Moves between objects:
Dig: γ>Kav, π>Zir, θ>Gog, δ>Lar, ω>Sim, ε>Zuf
Vev: γ>Mit, π>Til, θ>Bup, δ>Pob, ω>Seb, ε>Gim
Sok: γ>Sim, π>Zuf, θ>Zil, δ>Gog, ω>Bir, ε>Dig
Fil: γ>Gug, π>Dor, θ>Vez, δ>Vub, ω>Vir, ε>Bef
Ras: γ>Gim, π>Sur, θ>Zur, δ>Nas, ω>Vev, ε>Ris
Nuz: γ>Kep, π>Gug, θ>Buf, δ>Buv, ω>Puz, ε>Vir
Tas: γ>Lam, π>Ziv, θ>Zik, δ>Nez, ω>Rop, ε>Vep
Mit: γ>Zol, π>Feb, θ>Nog, δ>Faf, ω>Lef, ε>Buz
Lar: γ>Bir, π>Dig, θ>Puv, δ>Zil, ω>Ziv, ε>Sok
Pim: γ>Bib, π>Dak, θ>Dip, δ>Luz, ω>Sos, ε>Led
Vot: γ>Dor, π>Gok, θ>Zam, δ>Vov, ω>Bef, ε>Mef
Tus: γ>Vot, π>Sos, θ>Per, δ>Fuz, ω>Lup, ε>Ruf
Zal: γ>Lar, π>Geg, θ>Zuf, δ>Zir, ω>Gog, ε>Fup
Bup: γ>Nog, π>Pov, θ>Mit, δ>Buz, ω>Bop, ε>Pob
Pov: γ>Seb, π>Gim, θ>Feb, δ>Bup, ω>Faf, ε>Vev
Ruf: γ>Mef, π>Bib, θ>Fuz, δ>Kun, ω>Vot, ε>Sos
Puz: γ>Moz, π>Ses, θ>Dev, δ>Vug, ω>Geg, ε>Kep
Lef: γ>Pim, π>Gov, θ>Mal, δ>Ber, ω>Kez, ε>Zol
Zus: γ>Geg, π>Kep, θ>Tir, δ>Dev, ω>Fup, ε>Puz
Gim: γ>Buz, π>Luv, θ>Pob, δ>Pov, ω>Mit, ε>Til
Fup: γ>Sok, π>Moz, θ>Zir, δ>Rog, ω>Lar, ε>Geg
Lam: γ>Kel, π>Riz, θ>Sur, δ>Fir, ω>Nas, ε>Vom
Dor: γ>Vek, π>Nem, θ>Der, δ>Fil, ω>Piv, ε>Pib
Til: γ>Feb, π>Zur, θ>Pov, δ>Vev, ω>Buz, ε>Luv
Fir: γ>Zur, π>Lam, θ>Ras, δ>Ris, ω>Luv, ε>Rop
Vug: γ>Fup, π>Puz, θ>Bis, δ>Tir, ω>Zal, ε>Zus
Kun: γ>Lup, π>Ruf, θ>Gok, δ>Per, ω>Vov, ε>Tus
Per: γ>Zam, π>Kun, θ>Vot, δ>Mef, ω>Nem, ε>Fuz
Buz: γ>Gov, π>Bup, θ>Faf, δ>Seb, ω>Zol, ε>Feb
Gok: γ>Nem, π>Fuz, θ>Lup, δ>Vot, ω>Pib, ε>Per
Zir: γ>Zil, π>Zal, θ>Sok, δ>Dig, ω>Puv, ε>Rog
Mef: γ>Pib, π>Per, θ>Vov, δ>Lup, ω>Dor, ε>Gok
Luv: γ>Bup, π>Nas, θ>Vev, δ>Gim, ω>Feb, ε>Zur
Zol: γ>Led, π>Bop, θ>Ber, δ>Gub, ω>Pim, ε>Gov
Zam: γ>Der, π>Lup, θ>Dor, δ>Pib, ω>Vub, ε>Vov
Vep: γ>Vom, π>Bir, θ>Nez, δ>Zin, ω>Lam, ε>Ziv
Bef: γ>Piv, π>Pib, θ>Vub, δ>Der, ω>Gug, ε>Dor
Kez: γ>Sos, π>Led, θ>Dof, δ>Dip, ω>Ruf, ε>Pim
Bam: γ>Puz, π>Vir, θ>Nif, δ>Buf, ω>Zus, ε>Nuz
Gog: γ>Ziv, π>Sok, θ>Kav, δ>Puv, ω>Vep, ε>Lar
Buf: γ>Vug, π>Bam, θ>Kep, δ>Ses, ω>Dev, ε>Buv
Zin: γ>Rop, π>Vep, θ>Riz, δ>Zik, ω>Fir, ε>Tas
Kel: γ>Vev, π>Ris, θ>Luv, δ>Zur, ω>Pov, ε>Ras
Ziv: γ>Riz, π>Sim, θ>Zin, δ>Tas, ω>Vom, ε>Bir
Sim: γ>Nez, π>Puv, θ>Vep, δ>Ziv, ω>Zik, ε>Kav
Kav: γ>Zin, π>Zil, θ>Ziv, δ>Bir, ω>Nez, ε>Puv
Riz: γ>Ris, π>Nez, θ>Rop, δ>Lam, ω>Ras, ε>Zik
Dak: γ>Dof, π>Ber, θ>Kez, δ>Pim, ω>Zet, ε>Mal
Luz: γ>Ruf, π>Pim, θ>Zet, δ>Dof, ω>Tus, ε>Kez
Bir: γ>Zik, π>Kav, θ>Tas, δ>Vep, ω>Riz, ε>Sim
Gov: γ>Dak, π>Nog, θ>Gub, δ>Lef, ω>Led, ε>Bop
Feb: γ>Bop, π>Pob, θ>Seb, δ>Mit, ω>Gov, ε>Bup
Faf: γ>Gub, π>Mit, θ>Gov, δ>Bop, ω>Ber, ε>Seb
Nez: γ>Fir, π>Tas, θ>Vom, δ>Riz, ω>Sur, ε>Zin
Seb: γ>Lef, π>Buz, θ>Bop, δ>Nog, ω>Gub, ε>Mit
Bis: γ>Zir, π>Dev, θ>Fup, δ>Geg, ω>Zuf, ε>Tir
Piv: γ>Buf, π>Vez, θ>Nuz, δ>Vir, ω>Nif, ε>Vek
Vir: γ>Ses, π>Piv, θ>Buv, δ>Bam, ω>Kep, ε>Gug
Gub: γ>Kez, π>Zol, θ>Dak, δ>Mal, ω>Luz, ε>Lef
Zil: γ>Vep, π>Lar, θ>Sim, δ>Kav, ω>Tas, ε>Gog
Vov: γ>Fil, π>Vot, θ>Pib, δ>Nem, ω>Der, ε>Lup
Ris: γ>Til, π>Fir, θ>Nas, δ>Kel, ω>Gim, ε>Sur
Ses: γ>Tir, π>Buf, θ>Zus, δ>Puz, ω>Bis, ε>Nif
Fuz: γ>Vov, π>Tus, θ>Mef, δ>Gok, ω>Zam, ε>Kun
Rog: γ>Gog, π>Fup, θ>Dig, δ>Zuf, ω>Zil, ε>Zal
Zur: γ>Pob, π>Kel, θ>Gim, δ>Til, ω>Bup, ε>Nas
Bib: γ>Per, π>Dof, θ>Tus, δ>Ruf, ω>Gok, ε>Zet
Lup: γ>Bef, π>Mef, θ>Nem, δ>Zam, ω>Fil, ε>Vot
Geg: γ>Dig, π>Bis, θ>Rog, δ>Zal, ω>Sok, ε>Moz
Nog: γ>Ber, π>Seb, θ>Zol, δ>Gov, ω>Mal, ε>Faf
Gug: γ>Nif, π>Vek, θ>Bam, δ>Nuz, ω>Ses, ε>Piv
Dof: γ>Kun, π>Luz, θ>Sos, δ>Bib, ω>Fuz, ε>Dip
Puv: γ>Tas, π>Gog, θ>Bir, δ>Sim, ω>Zin, ε>Zil
Mal: γ>Dip, π>Gub, θ>Pim, δ>Led, ω>Dof, ε>Ber
Sur: γ>Luv, π>Rop, θ>Kel, δ>Ras, ω>Til, ε>Fir
Moz: γ>Zuf, π>Tir, θ>Zal, δ>Fup, ω>Dig, ε>Bis
Rop: γ>Nas, π>Vom, θ>Ris, δ>Sur, ω>Zur, ε>Lam
Zik: γ>Sur, π>Zin, θ>Lam, δ>Vom, ω>Ris, ε>Nez
Vek: γ>Buv, π>Vub, θ>Vir, δ>Gug, ω>Buf, ε>Vez
Vez: γ>Bam, π>Der, θ>Gug, δ>Piv, ω>Buv, ε>Vub
Sos: γ>Gok, π>Zet, θ>Kun, δ>Tus, ω>Mef, ε>Bib
Nem: γ>Vub, π>Vov, θ>Bef, δ>Dor, ω>Vez, ε>Zam
Pob: γ>Faf, π>Vev, θ>Buz, δ>Feb, ω>Nog, ε>Pov
Ber: γ>Luz, π>Lef, θ>Led, δ>Dak, ω>Dip, ε>Gub
Kep: γ>Bis, π>Nif, θ>Vug, δ>Zus, ω>Moz, ε>Ses
Vom: γ>Ras, π>Zik, θ>Fir, δ>Rop, ω>Kel, ε>Riz
Nas: γ>Pov, π>Ras, θ>Til, δ>Luv, ω>Pob, ε>Kel
Pib: γ>Vez, π>Zam, θ>Fil, δ>Bef, ω>Vek, ε>Nem
Dip: γ>Tus, π>Kez, θ>Bib, δ>Zet, ω>Kun, ε>Luz
Bop: γ>Mal, π>Faf, θ>Lef, δ>Zol, ω>Dak, ε>Nog
Der: γ>Vir, π>Bef, θ>Vek, δ>Vez, ω>Nuz, ε>Fil
Dev: γ>Zal, π>Zus, θ>Moz, δ>Bis, ω>Rog, ε>Vug
Buv: γ>Zus, π>Nuz, θ>Ses, δ>Nif, ω>Vug, ε>Bam
Led: γ>Zet, π>Mal, θ>Luz, δ>Kez, ω>Bib, ε>Dak
Vub: γ>Nuz, π>Fil, θ>Piv, δ>Vek, ω>Bam, ε>Der
Nif: γ>Dev, π>Buv, θ>Puz, δ>Kep, ω>Tir, ε>Buf
Zet: γ>Fuz, π>Dip, θ>Ruf, δ>Sos, ω>Per, ε>Dof
Tir: γ>Rog, π>Vug, θ>Geg, δ>Moz, ω>Zir, ε>Dev
Zuf: γ>Puv, π>Rog, θ>Lar, δ>Sok, ω>Kav, ε>Zir

The rows follow the links: the fewer symbols apart two objects are, the more alike their rows tend to be.

Each row is also shifted at random along 6 hidden directions that mean nothing.

Some objects, each with a row of numbers:
Kun (17, 22, 14, 3, 0, -8, -6, -40, 15, 24, 5, 25, 0, -16, -20, -4, 1, -15, -13, -35, 21, -16, 8, 1, 6, 17, -30, 0, 8, -18, 3, 13, 16, 16, 19)
Zus (-6, 18, 5, 8, 6, -3, 18, 4, 19, 11, 2, 12, 6, -4, 2, -2, 26, -6, 9, -6, 12, -10, -3, 24, -2, -7, -12, -9, -13, -18, -6, 7, -6, 4, -8)
Bam (-33, 2, 14, 12, 2, 5, -13, 13, 4, -2, 8, -19, 5, 16, 2, -13, -12, -11, 0, 4, -3, 11, 4, -7, -5, -9, 15, 22, -15, 11, 0, -3, -2, -2, -11)
Dev (-6, 11, 0, 3, 4, -1, 17, 14, 14, 5, -2, -5, -3, 12, -3, 6, 13, 1, 3, 11, 10, 8, 5, -5, -5, -6, 3, 11, -8, -2, -6, 3, -5, 9, 0)
Bib (69, 9, 12, 6, -15, -13, 8, -32, -4, -9, -9, 10, -13, -2, -28, 4, -13, -2, -8, -5, 7, 21, -4, -21, -15, -2, -27, 34, 12, 0, 3, 12, 15, 25, 5)
Gog (-9, -4, 0, 11, 1, 4, 17, 11, -3, -11, 5, -5, -7, 9, -14, 11, 1, 11, 17, 14, -13, 19, -20, 8, -20, -14, 25, 10, -4, 13, -6, -6, -17, -10, -13)
Bop (21, -2, -11, -11, 1, -1, 3, -29, -2, 2, 12, 19, -17, -12, -28, 4, 9, 2, 11, 7, -11, 3, -4, -18, -9, 16, 17, -14, -2, -11, 4, -8, 3, -1, 9)
Nog (-17, -14, -5, -13, 4, 6, 6, -19, -7, -4, 16, 6, -11, -15, -21, -7, 0, -10, 11, 14, -5, 19, 3, -9, -11, 8, -13, 22, -2, -7, 3, 8, 17, -10, 8)
Piv (46, 19, 8, 11, -9, -7, -4, 6, 13, 5, -11, -8, -2, 23, -1, 8, -2, 6, -4, 2, 3, 13, 10, -24, -3, -3, 15, 13, -3, 9, 0, -12, 1, 22, 4)
Lef (-17, -11, -10, -21, 6, 1, -6, -7, -8, 7, -6, -2, -1, -11, 4, -3, -26, -6, -31, -16, 11, -21, 15, -3, 21, 6, -30, 7, 29, -3, -9, 28, 10, 5, 25)
Zir (-13, 7, 4, 8, 0, -6, -4, 11, 2, 0, -12, 1, 8, 8, 15, 10, 5, 10, 1, -11, 4, -18, -4, 13, 6, -1, 14, -29, -3, 2, 4, -14, -19, 1, -10)
Faf (-29, -11, -5, -14, 7, 0, 5, -23, -11, -2, 0, 15, -7, -23, -9, -5, -19, -6, -21, -14, 10, -13, -5, -2, 5, 3, -38, 3, 18, -11, -5, 30, 8, -1, 9)
Pib (6, 4, -4, -11, 1, 3, 4, 24, 5, -9, 0, -5, 6, 3, 32, -24, 7, -16, 11, 20, -14, 1, 5, -3, 0, -13, 8, 1, -23, -16, -5, -6, -2, 6, -20)
Bef (26, 10, -6, -6, 2, 4, 13, 13, 7, -4, 6, -6, -5, 7, 3, -14, 1, -9, 15, 10, -18, -2, -3, 10, -9, -15, 25, 7, -10, -10, -14, -3, -14, 9, -13)
Zin (-16, -7, 3, 5, -6, -2, -8, 9, 4, 1, -7, 1, 11, 4, 15, 12, 29, 12, 7, 17, 14, 20, 13, -22, 4, 17, -12, -11, -17, 4, 23, -20, 19, -9, 3)
Vez (18, 26, 5, 0, 1, -5, 1, 0, 24, 14, -8, 17, 2, 10, 16, 2, 14, -2, 7, 4, -3, 10, 14, -30, -1, 6, 17, -11, -16, -15, 1, -23, 7, 21, 4)
Vov (-19, 11, 5, -6, 3, -6, -15, -10, 5, 5, 0, 8, 6, -7, 15, -20, -9, -16, -16, -20, 6, -37, 5, 1, 14, 3, -5, -28, -9, -21, 1, 4, -7, 12, -10)
Lar (-21, -7, 0, 10, 4, 7, 15, 19, -6, -11, 10, -12, -2, 8, -7, 5, 0, 5, 21, 14, -14, 16, -19, 22, -16, -17, 24, 14, -4, 14, -7, -5, -18, -17, -17)
Feb (-10, -12, -3, 0, 0, 2, -12, -23, -12, -7, 16, 13, -7, -14, -15, -4, 3, 3, 13, 4, -17, 3, -15, -10, -8, 12, 19, -25, -11, -4, 13, -16, 1, -17, -8)
Der (3, 25, 7, -8, 4, -8, 7, -5, 21, 12, -12, 24, 5, -2, 23, -3, 6, -10, -2, -8, 8, -5, 13, -18, 5, 2, -12, -9, -7, -25, -3, -5, 7, 25, 2)
Til (-34, -19, -1, -6, 2, 6, -12, -4, -9, -1, 0, -3, 2, -1, 1, 9, -14, 5, -3, 8, 0, 26, 12, -22, 3, 11, -11, 21, 12, 15, 8, -3, 22, -11, 19)
Vek (-18, 24, 8, -3, 9, -4, -6, -5, 23, 18, -8, 16, 5, 8, 17, 0, -4, -4, -10, -11, 4, -7, 15, -27, 9, 6, 10, -16, -6, -14, -3, -11, 3, 20, 9)
Zam (27, 6, 2, 2, -5, -1, -4, 1, -1, -6, 13, -11, -1, 1, -8, -21, 5, -16, 14, -2, -10, -14, -4, 23, -5, -7, 17, 1, -15, -7, -2, -2, -15, 2, -19)
Ber (24, -11, -17, -15, -1, 8, -13, 10, -4, 3, 7, -6, 6, -4, 16, -11, 7, -3, 10, 12, -18, -2, 14, 1, 10, 8, 15, -9, -2, -1, 3, -12, 10, -9, 9)
Gub (-19, -9, -9, -17, 6, 4, -14, -18, -6, 7, 11, 1, -9, -8, -14, -5, -16, -6, -5, -8, -5, -9, 13, -8, 7, 16, 8, 0, 12, -2, -1, 5, 6, -2, 19)
Zur (8, -7, -1, 0, -1, 2, 4, -15, -2, 9, 7, 10, 0, -11, -18, 15, 12, 6, 17, -5, 1, 15, 3, 19, -2, 14, -7, 10, 14, 6, 5, -4, 13, -12, 18)
Kep (4, 7, 4, 9, -1, -2, 15, 22, 5, -8, -10, -11, 2, 11, 9, -4, -2, 0, -12, 7, 9, -2, -8, 0, -4, -22, -11, 9, -7, 1, -10, 15, -10, 8, -15)
Puz (-6, 16, 6, 12, 5, -2, 16, -6, 11, 5, 11, 4, -7, 2, -25, -1, 10, -5, 8, -8, 5, -10, -14, 20, -12, -7, 12, -1, -10, -7, -9, 7, -21, 2, -12)
Zol (-22, -10, -19, -22, 12, 6, -6, -16, -6, 6, 8, 3, -18, -6, -17, -1, -27, 2, -19, -5, -11, -21, 2, -21, 7, 9, 18, -14, 19, -3, -12, 12, -7, 1, 20)
Tus (19, 5, 0, -4, 1, 3, -2, -7, 7, 7, 3, 1, -5, 0, -6, -11, -10, -10, -9, 4, -3, 10, 6, -23, -2, -1, -6, 19, 1, -2, -6, 8, 16, 9, 12)
Zet (16, 4, 1, -4, 2, -2, 0, -26, -5, -4, 5, 12, -16, -6, -21, -7, -29, -5, -10, -11, -13, -6, -14, -14, -9, -4, 10, 3, 11, -7, -10, 10, -7, 11, -1)

In each set, the symbols that take the first to the second take the third to the fourth, perhaps in another order. Give the fourth.
Answer with the object's name.
A (-14, -22, -8, -6, 0, 10, -4, 1, -17, -14, 12, -3, -1, -12, 2, -13, -4, -3, 7, 17, -17, 11, -11, -2, -6, -2, -2, 3, -7, 3, 3, 1, 8, -21, -9)
B (-20, -9, -15, -18, 10, 4, 5, -13, -4, 5, 2, 18, -6, -20, 2, -6, -11, -1, -17, -7, -1, -22, -5, -5, 8, 5, -16, -22, 13, -16, -9, 18, 3, -4, 9)
C (24, -1, -6, -5, 3, 11, 4, 7, 5, 4, 11, -7, -1, 0, 2, -18, -4, -12, 5, 15, -15, 19, 2, -6, -6, -10, 2, 27, -3, 0, -11, 7, 14, -3, 6)
D Per

A (39, 4, -3, 1, -4, 4, -6, 0, 6, 6, 6, -13, -5, 7, -9, -11, -7, -7, -10, 4, -4, 3, 6, -12, 1, -3, 4, 18, 2, 6, -6, 6, 8, 7, 11)
B (-18, 12, 9, -6, 8, 2, 12, 1, 11, 8, 8, 4, 7, -8, 4, -16, 2, -26, 13, -8, 6, 3, 10, 26, -2, -9, -18, 31, -3, -15, -12, 15, 5, 7, -1)
C (-16, -2, 0, 8, 2, 2, -2, 19, -2, 0, 2, -25, 0, 16, -7, 8, -5, 7, 1, -6, 1, -11, 0, 26, 3, -8, 25, 5, 7, 18, -7, 0, -24, -5, -2)
D Bir

A (8, 6, 7, -5, 1, -5, 2, -27, -2, 0, -1, 17, -5, -14, -9, -9, -23, -11, -12, -18, 0, -6, -8, -4, -2, -3, -20, 11, 12, -12, -7, 18, 7, 12, 2)
B (-4, 7, 9, 0, -2, -2, -16, -5, 6, 5, 9, -2, 11, -7, 10, -23, 7, -23, 2, -11, 4, -18, 12, 12, 8, 5, -7, -5, -17, -15, 5, -1, 4, 2, -9)
C (37, -1, 5, 4, -12, 4, -13, 18, 3, -2, 10, -23, 14, 3, 13, -27, 19, -20, 16, 14, -4, 10, 14, 17, 1, -2, -6, 23, -23, 0, 7, -5, 15, -4, -9)
D Vez

A (8, 17, 14, 10, -1, -3, -9, 2, 15, 11, -2, -3, 6, 14, 2, -1, -1, -4, -2, -8, 5, 5, 10, -7, 2, 0, 8, 9, -5, 3, 0, -9, 2, 12, 3)
B (-38, 10, 9, 5, 10, 2, 16, -1, 16, 13, 13, 0, -2, 2, -20, 0, 13, -11, 11, -3, 16, 5, 6, 20, -7, -1, -5, 23, -7, -5, -6, 10, -3, 0, 4)
C (20, -15, -6, 1, -7, 2, -14, -1, -15, -8, -5, 1, 3, -6, 9, 3, -4, 13, -7, 3, -8, -2, -9, -7, 5, 5, -2, -21, 5, 9, 9, -7, 5, -12, -3)
D Gub

A (-18, -13, -6, -16, 5, 10, -4, 18, -10, -10, -3, -4, 12, -10, 40, -28, -24, -15, -9, 7, -16, -1, 1, -1, 10, -15, -20, 11, 2, -7, -10, 13, 13, -4, -9)
B (18, 5, 4, -3, -3, -2, 6, 5, -2, -11, 4, -13, -3, 4, -6, -16, -9, -16, 4, 0, -4, -6, -1, 17, -6, -14, 0, 24, -4, -5, -8, 13, -11, 10, -15)
C (-1, 18, 9, -3, 6, 1, 10, 8, 18, 16, -1, 6, 13, -3, 17, -10, 8, -19, 7, -11, 9, 0, 15, 22, 6, -6, -22, 21, 0, -13, -10, 9, 11, 11, 7)
D Tir

A (9, -14, -1, 4, -8, 3, -16, -11, -11, -6, 8, 7, 4, -9, 0, 0, 11, 6, 15, 11, -12, 17, -5, -10, -4, 13, 7, -12, -12, 5, 19, -22, 14, -17, -4)
B (38, -10, -6, -10, -9, -3, -10, -5, -12, -2, -5, -13, -3, -1, -7, -1, -13, -1, -11, -5, 2, -4, 13, 2, 10, 5, -12, 16, 20, 9, 1, 10, 8, 6, 16)
C (56, -9, 4, -4, -18, -5, -14, 0, -14, -14, -11, -11, 8, -1, 13, -7, 0, -4, 4, 7, -2, 14, 12, -2, 4, 3, -18, 19, 2, 6, 13, -6, 19, 6, -2)
D Per

A (46, 7, -4, 2, -7, -1, -12, 0, 5, 5, -3, -10, -4, 11, -2, -7, -9, 0, -18, 3, -2, -6, 8, -26, 3, 1, 9, -2, 0, 4, -2, 0, 4, 15, 8)
B (-9, 2, 1, -12, 2, 3, 8, 20, 2, -11, -3, -9, 3, 6, 23, -20, -8, -18, 4, 18, -8, 10, 9, -8, -3, -16, -3, 24, -13, -11, -10, 5, 3, 12, -14)
C (57, -13, -6, 10, -12, 1, -6, -3, -12, -2, 2, -9, -1, 0, -16, 15, 8, 16, 11, 2, -8, 14, -7, 14, -3, 6, 10, 3, 13, 21, 9, -12, 4, -12, 10)
D Faf

A (-5, 15, 15, 3, -1, -10, -21, -33, 6, 10, 6, 9, -1, -7, -17, -13, -7, -16, -13, -32, 15, -29, 9, 2, 7, 14, -8, -13, -4, -14, 8, 5, -3, 14, 1)
B (-22, 15, -4, 0, 9, -5, 0, 12, 12, 15, -15, 3, 6, 9, 16, 14, 1, 10, -22, -22, 17, -38, 8, 6, 20, 3, 5, -37, 10, -5, -7, 3, -19, 12, 8)
C (1, 10, -3, 8, 3, 0, 8, 26, 6, -5, -11, -8, 6, 9, 23, -8, -3, 3, -18, 2, 1, -20, -15, 1, 3, -22, 3, -17, -7, -2, -13, 10, -19, 7, -19)
D Riz

A (9, -7, -2, -3, -2, -3, 2, -19, -6, 1, -5, 10, -9, -3, -21, 23, -4, 14, 2, 0, 3, 19, 4, -15, -4, 15, -3, 9, 19, 9, 6, -5, 10, 0, 19)
B (1, -11, -7, -14, 1, 0, 7, -18, -10, -3, -1, 3, -12, -11, -18, 1, -16, -3, -16, 0, 7, 3, 4, -14, 0, 4, -27, 19, 19, -2, -4, 23, 12, 3, 16)
C (12, -13, -13, -9, -1, -1, 5, -13, -18, -14, -6, 4, -16, -7, -14, 1, -24, 10, -23, 3, -6, -9, -17, -21, -3, -3, -5, -9, 16, 1, -5, 16, -6, 2, 0)
D Luz

A (-14, -8, -15, -10, 9, 8, 7, 1, -1, 10, 5, 13, 3, -13, 6, 10, 9, 8, 12, 0, -8, -1, -1, 15, 6, 7, 5, -15, 12, -2, -5, -3, 4, -16, 15)
B (7, -7, 7, 3, -10, -7, -17, -20, -9, 0, -11, 11, 4, -6, 1, 12, -1, 11, -6, -7, 10, 13, 7, -21, 5, 19, -21, -5, 9, 8, 20, -10, 23, -2, 12)
C (-38, -18, -22, -28, 14, 13, -2, 9, -3, 0, 7, 1, -7, -5, 14, -12, -12, -2, -7, 23, -18, 3, 10, -34, 7, 5, 12, -8, 1, -8, -9, 3, 10, -8, 13)
D Mal

A (-35, -1, 4, -11, 11, 11, 0, -10, 5, 5, 19, 13, 4, -16, 5, -25, -7, -26, 13, 4, -12, 16, 4, -3, -6, -1, -10, 24, -9, -15, -6, 7, 21, -7, 1)
B (-1, -4, 2, -10, 0, -2, -10, -8, -12, -7, -11, 8, 8, -14, 23, -16, -25, -11, -20, -18, -2, -19, -1, 3, 13, -6, -29, -3, 13, -11, -4, 16, 7, 8, -4)
C (6, -14, 1, 2, -8, -1, -15, -8, -13, -5, -5, 2, 5, -6, 4, 5, -4, 10, -6, 0, 0, 10, 0, -12, 3, 11, -14, -4, 6, 11, 14, -6, 16, -9, 5)
D Luv

A (-15, -6, -1, -14, 1, 2, -24, -15, -6, 2, 9, 5, 1, -9, 6, -13, -8, -10, 6, -4, -13, -6, 12, -9, 7, 16, 14, -12, -4, -7, 9, -15, 9, -4, 4)
B (18, -3, -13, -13, 2, 2, 3, -16, 0, 9, 7, 14, -6, -16, -9, -1, 8, -2, 3, -1, -3, -8, 3, 2, 5, 11, -5, -13, 8, -12, -3, 4, 7, -2, 14)
C (18, 8, 0, 2, 0, 1, -19, -9, 5, 10, 13, -8, -2, 2, -11, -16, -4, -10, -4, -10, -6, -21, 3, 1, 4, 6, 24, -13, -10, -3, 0, -4, -8, 3, 0)
D Ruf

A (-16, -19, -4, 1, 1, 13, -14, 0, -11, 5, 18, -7, 9, -13, -3, -6, 4, -3, 13, -3, -10, 6, -3, 29, 4, 8, 1, 5, 6, 13, 6, -4, 11, -30, 8)
B (25, -14, -6, 0, -9, 1, -12, 6, -11, -10, -7, 4, 11, -9, 25, -5, 13, 8, 4, 14, -8, 9, -5, -9, 3, 5, -14, -19, -9, 1, 15, -12, 17, -13, -8)
C (-17, 9, 7, 14, 5, 4, -8, 11, 6, 4, 10, -12, 5, 8, 2, -12, -7, -7, -2, -11, -5, -20, -12, 17, 0, -12, 24, -10, -10, 5, -8, 1, -20, -5, -16)
D Ses

A (2, -4, 2, -4, 0, 0, -15, -28, -15, -6, 15, 3, -9, -10, -24, -11, -27, -10, 3, -21, -16, -18, -11, 15, -4, 3, 19, -2, 9, -2, -2, 2, -13, -2, -6)
B (3, -6, 6, -1, -4, 0, -10, 1, -13, -17, 7, -32, -11, 13, -23, -18, -33, -15, -15, -1, -3, -6, 0, 0, -5, -13, 9, 36, 2, 13, -7, 18, -13, 9, -10)
C (16, -12, -26, -14, 6, 10, 15, 28, -5, 1, -10, 1, 5, -4, 30, 10, 7, 18, 1, 15, -15, -3, -5, 10, 10, -8, 3, -20, 16, 2, -12, 1, -2, -11, 8)
D Bop

A (-25, 19, 15, 0, 4, -7, -11, -1, 19, 13, -17, 10, 9, 11, 24, 1, -9, -5, -19, -8, 14, 4, 22, -40, 10, 6, -12, 3, -4, -7, 2, -5, 15, 24, 11)
B (-20, 4, 12, 11, 1, -2, -3, 16, 0, -7, -9, -17, 5, 13, 10, -9, -21, -5, -24, -7, 11, -9, -5, -2, 3, -19, -12, 14, 0, 9, -8, 17, -10, 8, -14)
C (21, 14, 22, 15, -16, -22, -2, -9, 4, -3, -27, 5, 8, 10, 4, 24, 16, 11, -4, -14, 33, 4, 12, -3, 3, 10, -29, 1, 0, 3, 22, -12, 5, 20, -2)
D Gog

